Below is a small trained network, with its code and all its weights. Each question gives an input and a class and asks what happens when units are switched off, that is, made to give their printed mean instead of their output.

import numpy as np


def w(rows, s, z=0):
    codes = np.array(rows[::2]) - 128.0
    scale = np.full(codes.shape[1], s)
    scale[-1] = z or s
    return codes * scale


def f(y):
    return y / 2 * (1 + np.tanh(0.7978845608 * (y + 0.044715 * y**3)))


def log_softmax(a):
    a = a - a.max(-1, keepdims=True)
    return a - np.log(np.exp(a).sum(-1, keepdims=True))


def net(x, mask):
    res = np.array(x, float).reshape(1, 3) / 4 @ E
    y = f(res @ A[0][:, :-1].T + A[0][:, -1])
    res = res + np.where(mask, y, B[0][:, -1]) @ B[0][:, :-1]
    return log_softmax(res[-1] @ U[:, :-1].T + U[:, -1])


A, B = {}, {}
E = w([
[11,216,60,124,176],'x0',
[146,109,37,29,2],'x1',
[101,25,120,19,221],'x2',
],0.009)
A[0] = w([
[89,133,87,110,207,83],'N1',
[113,192,136,180,213,147],'N2',
[105,80,170,129,134,112],'N3',
[239,28,193,158,36,160],'N4',
[63,27,79,52,167,121],'N5',
[106,190,195,242,242,48],'N6',
[108,160,195,209,199,179],'N7',
[162,170,185,251,52,82],'N8',
[65,174,87,111,196,27],'N9',
[111,75,174,139,189,124],'N10',
[83,113,172,107,70,92],'N11',
[186,126,182,192,137,60],'N12',
[79,51,74,1,212,2],'N13',
[204,11,208,125,232,131],'N14',
[76,124,147,134,129,102],'N15',
[77,236,42,144,30,107],'N16',
[145,76,94,35,55,13],'N17',
[228,80,179,141,22,25],'N18',
[117,40,119,66,211,155],'N19',
],0.011,0.012)
B[0] = w([
[184,150,161,101,117,151],'N1',
[179,176,142,85,102,189],'N2',
[125,91,107,127,170,136],'N3',
[187,209,153,82,104,250],'N4',
[174,189,155,94,102,196],'N5',
[64,195,62,103,59,204],'N6',
[213,149,165,97,107,216],'N7',
[207,143,174,77,161,205],'N8',
[212,121,187,119,175,149],'N9',
[105,77,128,181,198,159],'N10',
[111,132,173,146,121,128],'N11',
[152,108,140,154,196,156],'N12',
[100,227,72,84,17,182],'N13',
[59,9,154,188,203,207],'N14',
[125,109,155,104,125,128],'N15',
[5,61,65,187,128,209],'N16',
[224,145,189,120,192,174],'N17',
[73,169,49,119,57,188],'N18',
[170,106,144,159,175,197],'N19',
],0.022,0.017)
U = w([
[244,137,178,116,177,21],'0',
[143,185,65,109,53,252],'1',
[100,36,104,197,204,91],'2',
],0.011,0.0022)

Each question gives the input, the list of numbers given to net, and the class t.
The units are the neurons (one row each of A and B). Each row of codes is followed by its name. A weight is (code - 128) times the scale printed after its matrix; where a second scale follows, it is the last column's (A, B and U).
mask holds one flag per neuron, in row order. A switched-off neuron (its flag False) gives its mean, the last column of its row in B, instead of its output. The means were averaged over made-up inputs and are rounded, as every weight is.
A unit's drop is (log p(t) with every unit on - log p(t) with that unit switched off) / (log p(t) with every unit on - log p(t) with every unit switched off).
The circuit of an input: a set's keep is (log p(t) with only the set's units on - log p(t) with every unit switched off) / (log p(t) with every unit on - log p(t) with every unit switched off). Starting from the 12 units with the biggest drops (on a tie, the unit counted first), units are removed one at a time, each time the one whose removal leaves the highest keep (on an exact tie, the one counted first), for as long as the keep stays at least 0.8.
circuit, biggest first: the units of the circuit, biggest drop first
top k neurons: the k neurons with the biggest drops, biggest first
drop of u: that unit's drop, to one decimal
input [7,1,-8], class 2: top 3 neurons => [N16 N4 N13]
input [-7,3,-4], class 1: circuit, biggest first => [N18]
input [-6,-7,1], class 2: top 3 neurons => [N14 N10 N5]
input [8,0,1], class 0: top 3 neurons => [N9 N18 N6]
input [-1,8,8], class 0: top 3 neurons => [N17 N19 N6]
input [-6,0,2], class 2: top 3 neurons => [N14 N7 N8]
input [-3,1,-1], class 1: top 3 neurons => [N17 N19 N8]
input [0,-6,8], class 2: top 3 neurons => [N14 N4 N10]
input [-5,1,-5], class 1: top 4 neurons => [N18 N17 N14 N19]
input [0,8,2], class 0: top 3 neurons => [N17 N6 N18]
input [8,-1,4], class 0: top 2 neurons => [N9 N18]
input [3,-4,-3], class 1: drop of N6 => 2.9
input [2,3,-3], class 2: drop of N10 => 0.0
input [-7,-2,6], class 2: top neuron => [N14]
input [3,-6,-4], class 1: drop of N6 => 8.8
input [-7,-1,2], class 2: drop of N14 => 0.7
